Below is a small trained network, with its code and all its weights. Each question gives an input and a class and asks what happens when units are switched off, that is, made to give their printed mean instead of their output.

import numpy as np


def w(rows, s, z=0):
    codes = np.array(rows[::2]) - 128.0
    scale = np.full(codes.shape[1], s)
    scale[-1] = z or s
    return codes * scale


def f(y):
    return np.maximum(y, 0)


def log_softmax(a):
    a = a - a.max(-1, keepdims=True)
    return a - np.log(np.exp(a).sum(-1, keepdims=True))


def net(x, mask):
    res = np.array(x, float).reshape(1, 6) / 4 @ E
    y = f(res @ A[0][:, :-1].T + A[0][:, -1])
    res = res + np.where(mask, y, B[0][:, -1]) @ B[0][:, :-1]
    return log_softmax(res[-1] @ U[:, :-1].T + U[:, -1])


A, B = {}, {}
E = w([
[79,39,64,36,40,41,243,117,105,89,185],'x0',
[222,42,60,46,163,187,74,33,71,33,34],'x1',
[37,26,244,248,25,123,23,95,95,70,176],'x2',
[198,34,72,185,184,151,133,241,182,61,215],'x3',
[115,140,111,133,116,120,119,139,137,113,113],'x4',
[45,76,254,39,180,186,174,158,207,91,66],'x5',
],0.0057)
A[0] = w([
[171,62,86,152,163,147,116,206,172,39,154,14],'n0',
[67,52,240,43,175,234,139,137,198,42,49,198],'n1',
[225,157,19,210,70,73,46,69,8,123,158,173],'n2',
[86,190,147,95,107,114,107,27,69,164,56,5],'n3',
[165,197,172,208,191,229,1,127,143,133,85,19],'n4',
[185,72,89,162,185,162,96,208,182,57,170,36],'n5',
[81,202,154,63,73,101,88,36,93,159,40,13],'n6',
[205,61,58,58,144,216,107,51,87,52,57,125],'n7',
[72,14,231,231,33,111,9,60,100,44,165,92],'n8',
[86,17,72,56,40,24,244,107,90,65,176,17],'n9',
[171,56,105,99,120,221,67,22,69,27,55,79],'n10',
],0.005,0.0028)
B[0] = w([
[125,60,187,222,194,38,205,83,37,55,158,174],'n0',
[64,7,45,101,127,78,40,83,171,227,89,244],'n1',
[44,7,71,77,126,55,41,125,190,225,81,236],'n2',
[130,55,191,197,229,23,179,76,37,12,179,175],'n3',
[197,149,216,61,48,185,27,233,25,81,13,196],'n4',
[118,68,175,192,216,39,179,109,50,59,126,181],'n5',
[110,64,153,211,219,25,192,47,22,15,185,184],'n6',
[48,225,138,206,66,195,204,153,183,162,193,229],'n7',
[236,252,3,78,210,163,234,41,231,104,56,254],'n8',
[195,180,229,37,29,206,51,237,19,84,3,227],'n9',
[40,204,157,215,43,204,197,198,172,167,205,221],'n10',
],0.0051,0.0085)
U = w([
[136,43,208,210,237,33,189,68,5,8,193,13],'0',
[223,168,232,31,31,208,38,221,21,79,34,24],'1',
[113,135,108,135,122,128,141,121,174,154,96,253],'2',
[247,236,20,28,228,173,230,47,244,123,93,92],'3',
[40,2,72,86,119,77,12,100,204,250,134,3],'4',
[19,241,206,236,14,183,205,164,209,177,245,45],'5',
],0.0061,0.0048)

Each question gives the input, the list of numbers given to net, and the class t.
The units are the neurons (one row each of A and B). Each row of codes is followed by its name. A weight is (code - 128) times the scale printed after its matrix; where a second scale follows, it is the last column's (A, B and U).
mask holds one flag per neuron, in row order. A switched-off neuron (its flag False) gives its mean, the last column of its row in B, instead of its output. The means were averaged over made-up inputs and are rounded, as every weight is.
A unit's drop is (log p(t) with every unit on - log p(t) with that unit switched off) / (log p(t) with every unit on - log p(t) with every unit switched off).
The circuit of an input: a set's keep is (log p(t) with only the set's units on - log p(t) with every unit switched off) / (log p(t) with every unit on - log p(t) with every unit switched off). Starting from all 11 units, units are removed one at a time, each time the one whose removal leaves the highest keep (on an exact tie, the one counted first), for as long as the keep stays at least 0.8.
circuit, biggest first: the units of the circuit, biggest drop first
unit that matters most: the unit with the biggest drop
k most important neurons: the k neurons with the biggest drops, biggest first
drop of u: that unit's drop, to one decimal
input [5,-3,7,-8,5,-7], class 0: circuit, biggest first : (n6)
input [7,-1,1,4,-3,-5], class 1: 2 most important neurons : (n9; n1)
input [-6,-3,2,5,6,1], class 1: 3 most important neurons : (n4; n6; n3)
input [-4,5,7,5,-5,-6], class 3: 2 most important neurons : (n8; n1)
input [-5,8,0,-2,5,2], class 5: circuit, biggest first : (n10; n7)
input [-6,-5,-2,-8,-4,5], class 0: circuit, biggest first : (n6; n3)
input [-5,-4,6,0,-2,4], class 3: 2 most important neurons : (n8; n9)
input [-1,-1,-2,6,2,-5], class 0: circuit, biggest first : (n5; n0)
input [-7,-3,-5,7,-6,5], class 0: 4 most important neurons : (n5; n9; n0; n8)
input [8,4,-5,-4,4,-3], class 1: 2 most important neurons : (n9; n8)
input [-1,1,2,5,3,-6], class 4: 2 most important neurons : (n2; n6)
input [0,-3,3,1,0,5], class 4: 4 most important neurons : (n1; n7; n10; n9)
input [2,-6,-6,0,-3,-7], class 4: 2 most important neurons : (n8; n2)
input [-7,-3,4,-3,5,-1], class 1: most important neuron : (n4)
input [-5,-5,-2,-5,-4,-6], class 4: 3 most important neurons : (n2; n9; n8)
input [-5,-2,4,4,1,-1], class 1: 2 most important neurons : (n4; n6)
input [-6,-4,-2,-8,-6,3], class 0: 3 most important neurons : (n6; n3; n9)
input [-7,8,-7,-4,-1,-2], class 5: circuit, biggest first : (n7; n10)
input [8,-8,2,-8,6,-8], class 0: circuit, biggest first : (n6; n3)
input [-1,-1,-1,1,7,8], class 4: unit that matters most : n1
input [4,7,5,3,6,5], class 5: drop of n8 : -0.1
input [-4,-3,-8,2,-8,-7], class 2: drop of n0 : -0.1
input [-5,0,1,-8,2,-4], class 0: drop of n3 : 0.2
